Here is a tiny trained network, its code and every weight. The questions are about switching its units off for an input and a class, where a switched-off unit gives its printed mean instead of its output.

import numpy as np


def w(rows, s, z=0):
    codes = np.array(rows[::2]) - 128.0
    scale = np.full(codes.shape[1], s)
    scale[-1] = z or s
    return codes * scale


def norm(h):
    return h / np.sqrt((h * h).mean(-1, keepdims=True) + 1e-5)


def f(y):
    return np.maximum(y, 0)


def log_softmax(a):
    a = a - a.max(-1, keepdims=True)
    return a - np.log(np.exp(a).sum(-1, keepdims=True))


def net(x, mask):
    res = np.array(x, float).reshape(1, 3) / 4 @ E
    u = 0
    for l in range(3):
        y = f(norm(res) @ A[l][:, :-1].T + A[l][:, -1])
        res = res + np.where(mask[u : u + 12], y, B[l][:, -1]) @ B[l][:, :-1]
        u += 12
    return log_softmax(norm(res)[-1] @ U[:, :-1].T + U[:, -1])


A, B = {}, {}
E = w([
[147,10,90,97,136,195,104,210,224],'x0',
[76,152,139,11,224,122,251,77,158],'x1',
[169,122,118,218,104,182,139,33,20],'x2',
],0.0035)
A[0] = w([
[129,41,156,124,126,173,165,236,167,149],'0.n1',
[183,100,19,162,83,190,68,125,85,254],'0.n2',
[134,5,96,98,113,55,79,183,190,77],'0.n3',
[202,133,114,200,160,121,193,97,147,84],'0.n4',
[158,152,96,64,73,102,145,83,2,117],'0.n5',
[60,42,114,116,149,105,118,3,42,138],'0.n6',
[154,187,98,198,107,129,77,210,146,126],'0.n7',
[48,243,191,142,101,60,213,56,120,148],'0.n8',
[169,148,97,192,117,67,189,64,111,185],'0.n9',
[102,194,140,176,177,44,103,188,90,106],'0.n10',
[95,137,115,199,93,89,100,173,115,45],'0.n11',
[105,126,103,67,208,103,170,78,151,131],'0.n12',
],0.0035,0.00084)
B[0] = w([
[137,150,173,111,84,134,184,141,41,224],'0.n1',
[75,204,92,55,89,185,172,110,176,242],'0.n2',
[198,91,181,130,87,218,180,191,122,225],'0.n3',
[96,145,93,107,128,137,122,98,109,165],'0.n4',
[122,56,118,78,203,110,133,239,81,206],'0.n5',
[99,82,53,139,115,189,104,134,113,207],'0.n6',
[163,142,86,168,86,165,118,29,150,209],'0.n7',
[137,173,120,190,139,140,163,203,167,254],'0.n8',
[136,65,173,102,206,2,81,191,144,206],'0.n9',
[131,81,40,129,185,93,94,148,163,186],'0.n10',
[88,142,119,132,57,132,97,74,118,185],'0.n11',
[104,83,92,168,110,138,79,151,140,222],'0.n12',
],0.0038,0.0037)
A[1] = w([
[141,145,150,149,210,71,106,95,92,29],'1.n1',
[142,140,94,125,80,131,36,158,122,91],'1.n2',
[84,164,94,78,128,123,121,213,230,180],'1.n3',
[87,129,93,90,96,105,167,104,118,77],'1.n4',
[125,106,110,89,111,129,125,52,127,119],'1.n5',
[182,54,81,91,81,148,119,94,135,185],'1.n6',
[199,45,100,129,103,148,96,133,54,118],'1.n7',
[127,60,160,118,109,121,109,201,150,156],'1.n8',
[155,93,70,148,178,175,100,138,167,201],'1.n9',
[253,115,122,113,163,112,103,150,198,15],'1.n10',
[202,188,171,133,179,67,127,105,112,1],'1.n11',
[95,156,190,153,103,45,91,193,141,60],'1.n12',
],0.0049,0.00083)
B[1] = w([
[233,43,93,126,143,228,136,252,138,172],'1.n1',
[110,106,111,158,147,59,134,89,159,213],'1.n2',
[118,182,184,151,99,167,124,44,159,254],'1.n3',
[101,115,115,219,124,140,98,132,130,154],'1.n4',
[237,85,147,210,177,43,78,192,47,149],'1.n5',
[104,144,169,79,231,92,124,177,61,223],'1.n6',
[78,212,151,111,117,46,113,124,195,224],'1.n7',
[139,67,144,83,146,185,197,102,51,206],'1.n8',
[106,180,193,139,190,100,145,144,83,203],'1.n9',
[58,138,190,79,136,152,106,115,45,161],'1.n10',
[214,75,84,186,197,214,125,184,35,153],'1.n11',
[102,66,100,146,178,145,123,142,59,181],'1.n12',
],0.0037,0.0042)
A[2] = w([
[114,131,133,138,162,100,178,71,67,191],'2.n1',
[208,131,166,112,1,79,125,173,173,51],'2.n2',
[102,140,166,138,124,116,65,151,135,235],'2.n3',
[67,106,56,120,217,133,179,74,115,124],'2.n4',
[122,129,108,147,211,90,190,96,113,247],'2.n5',
[103,211,139,147,86,136,54,163,149,81],'2.n6',
[110,140,89,175,120,40,76,14,137,132],'2.n7',
[206,136,117,157,54,193,121,85,67,186],'2.n8',
[122,75,92,56,129,158,194,219,154,59],'2.n9',
[165,119,166,169,93,174,141,197,111,128],'2.n10',
[144,114,120,152,76,114,106,174,96,145],'2.n11',
[133,130,67,203,152,60,166,210,79,139],'2.n12',
],0.0049,0.0011)
B[2] = w([
[149,151,107,118,126,127,133,162,149,195],'2.n1',
[166,130,98,132,168,110,102,78,106,172],'2.n2',
[116,94,87,97,118,135,183,125,107,176],'2.n3',
[165,140,150,163,137,98,87,116,127,233],'2.n4',
[156,131,55,160,87,96,103,167,162,234],'2.n5',
[150,107,112,132,97,113,111,83,134,186],'2.n6',
[3,102,224,126,113,98,107,122,109,201],'2.n7',
[128,97,120,99,134,87,126,126,138,195],'2.n8',
[90,140,147,133,93,127,133,114,65,240],'2.n9',
[149,137,139,130,174,141,151,120,190,203],'2.n10',
[143,167,88,129,125,128,133,101,177,185],'2.n11',
[153,82,151,91,140,176,132,141,51,252],'2.n12',
],0.0065,0.0046)
U = w([
[25,83,140,152,70,63,60,81,99,88],'0',
[184,111,66,164,199,110,108,211,64,252],'1',
[210,92,66,95,91,144,97,55,217,21],'2',
[98,206,108,165,162,84,143,140,245,36],'3',
[98,111,218,56,126,215,196,151,146,201],'4',
],0.011,0.0012)

Each question gives the input, the list of numbers given to net, and the class t.
The units are the neurons (one row each of A and B). Each row of codes is followed by its name. A weight is (code - 128) times the scale printed after its matrix; where a second scale follows, it is the last column's (A, B and U).
mask holds one flag per neuron, layer by layer. A switched-off neuron (its flag False) gives its mean, the last column of its row in B, instead of its output. The means were averaged over made-up inputs and are rounded, as every weight is.
A unit's drop is (log p(t) with every unit on - log p(t) with that unit switched off) / (log p(t) with every unit on - log p(t) with every unit switched off).
unit that matters most: the unit with the biggest drop
top k neurons: the k neurons with the biggest drops, biggest first
top k neurons in layer l: the k neurons of layer l with the biggest drops, biggest first
drop of u: that unit's drop, to one decimal
input [-4,7,-4], class 3: unit that matters most => 1.n3
input [0,-4,-1], class 0: top 4 neurons => (2.n7 1.n2 1.n1 0.n8)
input [-1,-1,2], class 0: top 2 neurons in layer 0 => (0.n2 0.n3)
input [8,-8,-4], class 4: top 3 neurons in layer 2 => (2.n5 2.n4 2.n9)
input [-2,4,-6], class 3: top 3 neurons => (2.n12 1.n3 0.n3)
input [-4,8,0], class 1: top 3 neurons => (0.n2 1.n7 1.n1)
input [0,-5,-7], class 2: top 2 neurons => (0.n3 0.n7)
input [-1,-5,-4], class 0: top 2 neurons in layer 1 => (1.n2 1.n1)
input [8,-8,-6], class 4: top 2 neurons => (1.n8 0.n3)
input [1,-2,1], class 2: top 2 neurons => (0.n2 1.n7)
input [0,-5,-3], class 2: top 2 neurons in layer 0 => (0.n3 0.n9)
input [-8,-4,6], class 1: top 3 neurons in layer 1 => (1.n1 1.n11 1.n3)
input [1,-6,-2], class 2: drop of 0.n3 => 0.6
input [-5,8,0], class 1: drop of 0.n2 => 0.3
input [5,-6,-8], class 4: drop of 1.n8 => 0.3
input [3,-5,2], class 2: drop of 2.n8 => 0.0
input [0,4,1], class 3: top neuron => (1.n3)
